Below are the code and all the weights of a small trained network. Each question names an input and a target symbol and asks about switching units off, where a switched-off unit gives its printed mean instead of its output.

import numpy as np


def w(rows, s, z=0):
    codes = np.array(rows[::2]) - 128.0
    scale = np.full(codes.shape[1], s)
    scale[-1] = z or s
    return codes * scale


def norm(h):
    return h / np.sqrt((h * h).mean(-1, keepdims=True) + 1e-5)


def f(y):
    return np.maximum(y, 0)


def softmax(a):
    e = np.exp(a - a.max(-1, keepdims=True))
    return e / e.sum(-1, keepdims=True)


def log_softmax(a):
    a = a - a.max(-1, keepdims=True)
    return a - np.log(np.exp(a).sum(-1, keepdims=True))


def net(x, mask):
    ids = ['βδεζηλπσω'.index(c) for c in x.split()]
    T = len(ids)
    res = E[ids] + P[:T]
    q, k, v = (norm(res) @ M[0].T for M in (Q, K, V))
    z = softmax(np.where(np.tri(T) > 0, q @ k.T / 2**0.5, -1e9)) @ v
    res = res + np.where(mask[0], z, O[0][:, -1]) @ O[0][:, :-1]
    y = f(norm(res) @ A[0][:, :-1].T + A[0][:, -1])
    res = res + np.where(mask[1:9], y, B[0][:, -1]) @ B[0][:, :-1]
    return log_softmax(norm(res)[-1] @ U[:, :-1].T + U[:, -1])


Q, K, V, O, A, B = {}, {}, {}, {}, {}, {}
E = w([
[113,97,150],'β',
[128,108,154],'δ',
[163,127,164],'ε',
[5,68,140],'ζ',
[150,122,159],'η',
[168,121,155],'λ',
[173,141,151],'π',
[206,137,90],'σ',
[147,65,124],'ω',
],0.023)
P = w([
[2,145,161],'0',
[17,142,133],'1',
[49,142,139],'2',
[77,145,165],'3',
[100,152,171],'4',
[115,151,178],'5',
[123,153,187],'6',
[149,159,188],'7',
[153,168,190],'8',
[146,173,190],'9',
[164,188,193],'10',
],0.0052)
Q[0] = w([
[79,238,2],'h0',
[91,176,120],'h0',
],0.01)
K[0] = w([
[2,182,107],'h0',
[101,199,94],'h0',
],0.0089)
V[0] = w([
[134,249,57],'h0',
[174,2,35],'h0',
],0.0095)
O[0] = w([
[146,156,3,2],'h0',
[182,34,155,74],'h0',
],0.013,0.0061)
A[0] = w([
[78,76,118,188],'n0',
[134,66,120,76],'n1',
[107,105,79,197],'n2',
[165,167,128,253],'n3',
[148,177,79,236],'n4',
[64,149,91,152],'n5',
[126,134,248,101],'n6',
[156,130,110,144],'n7',
],0.014,0.0047)
B[0] = w([
[254,217,44,151],'n0',
[132,148,163,135],'n1',
[172,44,26,132],'n2',
[93,60,13,171],'n3',
[229,124,53,141],'n4',
[139,91,49,137],'n5',
[239,148,34,248],'n6',
[142,18,220,133],'n7',
],0.0057,0.016)
U = w([
[164,21,189,144],'β',
[144,136,146,71],'δ',
[126,187,68,211],'ε',
[129,142,188,64],'ζ',
[129,209,150,82],'η',
[114,183,161,255],'λ',
[100,129,131,230],'π',
[168,38,6,87],'σ',
[131,112,204,34],'ω',
],0.012,0.0041)

Each question gives the input, a string of symbols that net reads in full, and the target symbol t.
The units are the heads (2 rows each of Q, K, V and O) and the neurons (one row each of A and B). Each row of codes is followed by its name. A weight is (code - 128) times the scale printed after its matrix; where a second scale follows, it is the last column's (O, A, B and U).
mask holds one flag per unit, heads first, then neurons. A switched-off unit (its flag False) gives its mean, the last column of its rows in O or B, instead of its output. The means were averaged over made-up inputs and are rounded, as every weight is.
A unit's drop is (log p(t) with every unit on - log p(t) with that unit switched off) / (log p(t) with every unit on - log p(t) with every unit switched off).
The circuit of an input: a set's keep is (log p(t) with only the set's units on - log p(t) with every unit switched off) / (log p(t) with every unit on - log p(t) with every unit switched off). Starting from all 9 units, units are removed one at a time, each time the one whose removal leaves the highest keep (on an exact tie, the one counted first), for as long as the keep stays at least 0.8.
units of the circuit, in order: the units of the circuit, biggest drop first
k most important neurons: the k neurons with the biggest drops, biggest first
drop when u is switched off: that unit's drop, to one decimal
input π δ σ σ λ ε σ η ε ε, target σ: units of the circuit, in order -> h0, n3
input ε η η β, target λ: units of the circuit, in order -> h0
input σ δ π, target σ: units of the circuit, in order -> h0, n3
input ε β η π ε, target ε: 2 most important neurons -> n3, n6
input σ ω σ, target β: units of the circuit, in order -> h0, n6
input ε σ σ δ, target σ: 2 most important neurons -> n2, n0
input λ δ δ λ σ σ β λ, target σ: 2 most important neurons -> n3, n6
input σ β ε ε σ ζ, target σ: 3 most important neurons -> n0, n2, n5
input π σ η π λ, target σ: units of the circuit, in order -> h0, n3
input β δ π ε π π δ, target ε: drop when h0 is switched off -> 0.7
input η σ σ δ ω ω ζ ω π ω ζ, target β: drop when h0 is switched off -> 1.5
input π π β π, target ε: drop when n6 is switched off -> 0.1
